[[-14  -9   9  -6]
 [-19  -7 -47 -36]] result: -6

[[ 43   0   0 -34]
 [ 33  -1  52  11]] result: -34

[[-28   6  23  48]
 [ -6   6  -4  12]] result: 48

[[  8 -57  -8 -26]
 [ 12 -23 -24  55]] result: -26

[[ 40 -21 -13 -46]
 [ 15  17  34  12]] result: -46

[[-24  43  -5  27]
 [-33   8  -3  16]] result: 27

[[-10 -43  -4   4]
 [-36  33 -27 -28]] result: 4
---
[[163, 627, 443, 463, 508],
 [464, 543, 678, 702, 410],
 [642, 775, 402, 729, 679]] Answer: 402

[[172, 461, 1, -982],
 [-54, 25, -554, -513],
 [-740, -739, 335, 517]] Answer: 335

[[0, -32, -611, -113, 106],
 [-181, -22, 627, -216, -334],
 [147, -201, -2, 108, -51]] Answer: -2

[[3, -247, -324, 499, 358, 93],
 [-250, 197, -529, 347, 183, 134],
 [602, 216, 851, -414, -186, 90]] Answer: 851

[[3, -30, -18, 26],
 [-28, -45, 12, 17],
 [-32, -10, -3, 42]] Answer: -3

[[15, 49, 22, 75, 51, 16],
 [8, 4, 54, 61, 19, 50],
 [21, 50, 21, 50, 58, 31]] Answer: 21
---
[2324 7032 9335 9195 7335] -> 7335

[[49 55 90 68 52 75 47]
 [68 40 94 78 38 43 61]
 [69 42 56 65 49  6 58]] -> 78

[ 825  847 -782  544 -185] -> 544

[[67 28 68 30 38 80]
 [64 57 23 85 35 19]
 [81 66 55 70 93 62]] -> 81

[219 825 742 153 802] -> 742

[[119  77  79 149  90 222  71]
 [ 69  55  79  73 162  54  75]] -> 149

[[5 6 5 5 7]
 [5 1 8 4 3]] -> 6

[[ 92 221 220 101  63]
 [ 65  33 249 243 204]] -> 221

[[6125 8010 6035 3232 5540 2976 7595]
 [6745 4156 5348 7873 3517 8089 6428]
 [8562 5517 8303 3664 4712 6992 3746]] -> 8089

[  6  -5  12 -38 -37  40] -> 6
---
[[ 4  1  3  1 21 34  1]
 [ 4  0  3  1 21 50  1]] gives 4

[[ -3 -21 -46  12  20  17]
 [ 13  16  17   1 -37  13]] gives 13

[[-19  51 -46 -43]
 [  9 -37 -55  25]] gives 9

[[ 35  41  23 -24  -3 -14]
 [-33 -20  38  49 -19  30]] gives -33

[[-10  11 -26 -10   9 -29 -10]
 [  0  30  19 -11  52  39  24]] gives 0

[[ 17 -20   2 -13   3  -7]
 [ 16  21  12  14 -42 -22]] gives 16

[[ -3  -3 -47   1  36]
 [-15   8 -41  -2  30]] gives -15
---
Input: [  8  39   2  30 -10  56]
Output: 30

Input: [-49 -40 -11  51 -47  41]
Output: -11

Input: [-56  22   5 -35  19  21 -14]
Output: 19

Input:
[[-50 -31 -17  49  32 -34  15]
 [ 35   4 -16 -16 -34  31  41]]
Output: 35

Input: [ 19 -46  -6  24]
Output: -6

Input: [-29  32   0  34  41  24 -20]
Output: 32
---
[ 34  38  45 -18   4] value 34, 4

[-13  16  -7  12  45  -4] value -13, -4

[-39  22   0  56] value -39, 56

[14 42 -1  3] value 14, 3

[[ -6   7 -16 -27]
 [ -3 -20  57  50]] value -6, 50

[-34  35 -43  39 -10  -9] value -34, -9
---
[-47 -11 -11 -52  28 -32] => -52
[  5 -37 -11  -8   8  52] => -8
[ 12  56  -8 -10 -20   7] => -10
[ 13 -17 -41  42  56 -37] => 42
[-10 -41 -44 -23 -17  26] => -23
[ -3  29 -46  39 -22  10] => 39
[-41  41  39  22  40  30] => 22
---
[6 0 2 7 3 4]	6, 4

[[-35  -3  11 -35  36]
 [-31  -5  10 -48  35]
 [ -9  25   4 -27  25]]	-35, 25

[[4 5 4 5]
 [7 1 7 8]]	4, 8

[[ 24 -35 -35 -18 -23 -24 -12]
 [-24 -11 -27   1  34  11   5]
 [ 18 -32 -32 -19 -25 -21 -12]]	24, -12

[9 5 3 3 3 3 1]	9, 1

[231 189 172  46]	231, 46

[[-30   6   7  -5 -40 -22   7]
 [-46  19  -2  10   9 -17  -6]
 [ 31  13 -20   1   2 -39   1]]	-30, 1
